Below are the code and all the weights of a small trained network. Each question names an input and a class and asks about switching units off, where a switched-off unit gives its printed mean instead of its output.

import numpy as np


def w(rows, s, z=0):
    codes = np.array(rows[::2]) - 128.0
    scale = np.full(codes.shape[1], s)
    scale[-1] = z or s
    return codes * scale


def norm(h):
    return h / np.sqrt((h * h).mean(-1, keepdims=True) + 1e-5)


def f(y):
    return y / 2 * (1 + np.tanh(0.7978845608 * (y + 0.044715 * y**3)))


def log_softmax(a):
    a = a - a.max(-1, keepdims=True)
    return a - np.log(np.exp(a).sum(-1, keepdims=True))


def net(x, mask):
    res = np.array(x, float).reshape(1, 4) / 4 @ E
    u = 0
    for l in range(3):
        y = f(norm(res) @ A[l][:, :-1].T + A[l][:, -1])
        res = res + np.where(mask[u : u + 10], y, B[l][:, -1]) @ B[l][:, :-1]
        u += 10
    return log_softmax(norm(res)[-1] @ U[:, :-1].T + U[:, -1])


A, B = {}, {}
E = w([
[178,163,1],'x0',
[191,149,158],'x1',
[131,42,93],'x2',
[128,129,130],'x3',
],0.0063)
A[0] = w([
[54,134,174,197],'0.n1',
[48,216,2,250],'0.n2',
[188,160,127,128],'0.n3',
[134,36,149,127],'0.n4',
[96,153,147,10],'0.n5',
[199,97,158,167],'0.n6',
[135,163,17,55],'0.n7',
[71,117,162,126],'0.n8',
[91,59,133,80],'0.n9',
[106,183,77,233],'0.n10',
],0.0078,0.0015)
B[0] = w([
[130,253,52,183],'0.n1',
[101,124,194,253],'0.n2',
[82,130,215,145],'0.n3',
[181,9,104,154],'0.n4',
[91,108,62,123],'0.n5',
[209,129,180,143],'0.n6',
[101,192,49,203],'0.n7',
[128,99,30,154],'0.n8',
[106,151,108,146],'0.n9',
[17,120,165,178],'0.n10',
],0.004,0.0047)
A[1] = w([
[243,99,128,89],'1.n1',
[131,120,104,92],'1.n2',
[135,156,131,102],'1.n3',
[142,26,143,90],'1.n4',
[27,134,88,73],'1.n5',
[109,124,215,125],'1.n6',
[77,206,111,142],'1.n7',
[243,166,176,249],'1.n8',
[62,105,82,112],'1.n9',
[102,94,224,253],'1.n10',
],0.011,0.0015)
B[1] = w([
[116,126,196,170],'1.n1',
[189,170,169,129],'1.n2',
[157,77,146,138],'1.n3',
[178,116,32,177],'1.n4',
[102,85,171,246],'1.n5',
[103,129,78,195],'1.n6',
[193,78,95,253],'1.n7',
[49,61,172,224],'1.n8',
[144,141,175,207],'1.n9',
[72,255,6,219],'1.n10',
],0.0064,0.0045)
A[2] = w([
[171,220,110,140],'2.n1',
[136,239,145,108],'2.n2',
[187,100,255,182],'2.n3',
[175,35,128,97],'2.n4',
[56,121,51,69],'2.n5',
[82,145,155,101],'2.n6',
[55,53,120,255],'2.n7',
[220,158,88,175],'2.n8',
[62,222,164,173],'2.n9',
[111,77,138,230],'2.n10',
],0.0087,0.0024)
B[2] = w([
[86,134,95,156],'2.n1',
[195,39,118,166],'2.n2',
[49,110,139,152],'2.n3',
[219,132,118,171],'2.n4',
[74,149,208,208],'2.n5',
[163,144,131,153],'2.n6',
[167,158,234,253],'2.n7',
[102,253,231,165],'2.n8',
[230,33,73,233],'2.n9',
[157,211,209,179],'2.n10',
],0.0048,0.005)
U = w([
[60,60,253,90],'0',
[134,123,137,253],'1',
[54,255,82,115],'2',
[246,46,46,21],'3',
],0.0089,0.0046)

Each question gives the input, the list of numbers given to net, and the class t.
The units are the neurons (one row each of A and B). Each row of codes is followed by its name. A weight is (code - 128) times the scale printed after its matrix; where a second scale follows, it is the last column's (A, B and U).
mask holds one flag per neuron, layer by layer. A switched-off neuron (its flag False) gives its mean, the last column of its row in B, instead of its output. The means were averaged over made-up inputs and are rounded, as every weight is.
A unit's drop is (log p(t) with every unit on - log p(t) with that unit switched off) / (log p(t) with every unit on - log p(t) with every unit switched off).
The circuit of an input: a set's keep is (log p(t) with only the set's units on - log p(t) with every unit switched off) / (log p(t) with every unit on - log p(t) with every unit switched off). Starting from the 12 units with the biggest drops (on a tie, the unit counted first), units are removed one at a time, each time the one whose removal leaves the highest keep (on an exact tie, the one counted first), for as long as the keep stays at least 0.8.
units of the circuit, in order: the units of the circuit, biggest drop first
unit that matters most: the unit with the biggest drop
k most important neurons: the k neurons with the biggest drops, biggest first
k most important neurons of layer l: the k neurons of layer l with the biggest drops, biggest first
input [3,0,-4,3], class 3: 3 most important neurons of layer 0 => (0.n4; 0.n8; 0.n3)
input [-4,-5,-8,-6], class 3: 2 most important neurons => (2.n9; 0.n1)
input [-4,3,8,-5], class 3: units of the circuit, in order => (1.n4)
input [7,6,5,3], class 2: 3 most important neurons => (2.n8; 0.n7; 1.n5)
input [3,-2,-4,-1], class 3: units of the circuit, in order => (2.n9; 0.n2)
input [-7,-2,7,1], class 2: 2 most important neurons of layer 1 => (1.n10; 1.n4)
input [-7,6,0,-6], class 2: 2 most important neurons => (1.n10; 1.n6)
input [7,2,2,-1], class 2: units of the circuit, in order => (2.n8; 2.n9)
input [-2,-4,8,7], class 3: 2 most important neurons => (1.n4; 1.n8)
input [3,8,-8,6], class 0: 2 most important neurons of layer 2 => (2.n3; 2.n4)
input [0,7,-8,0], class 3: units of the circuit, in order => (2.n9; 2.n2)
input [7,7,-7,4], class 0: units of the circuit, in order => (1.n10; 0.n1; 1.n8)
input [3,3,-5,-3], class 3: 2 most important neurons => (0.n3; 0.n10)
input [-2,-4,-6,4], class 3: unit that matters most => 1.n8
input [6,4,0,-1], class 2: 2 most important neurons => (0.n7; 2.n8)
input [-6,-2,8,-5], class 3: 4 most important neurons => (1.n4; 0.n4; 0.n2; 0.n10)
input [7,-1,3,6], class 2: 3 most important neurons => (1.n8; 2.n9; 2.n8)
input [-5,-4,-6,-5], class 3: 2 most important neurons of layer 0 => (0.n1; 0.n2)
input [6,7,0,-2], class 0: 3 most important neurons => (1.n10; 1.n8; 0.n1)
input [-8,2,3,5], class 2: units of the circuit, in order => (1.n10)
input [6,7,-5,-1], class 0: 2 most important neurons => (1.n10; 1.n8)
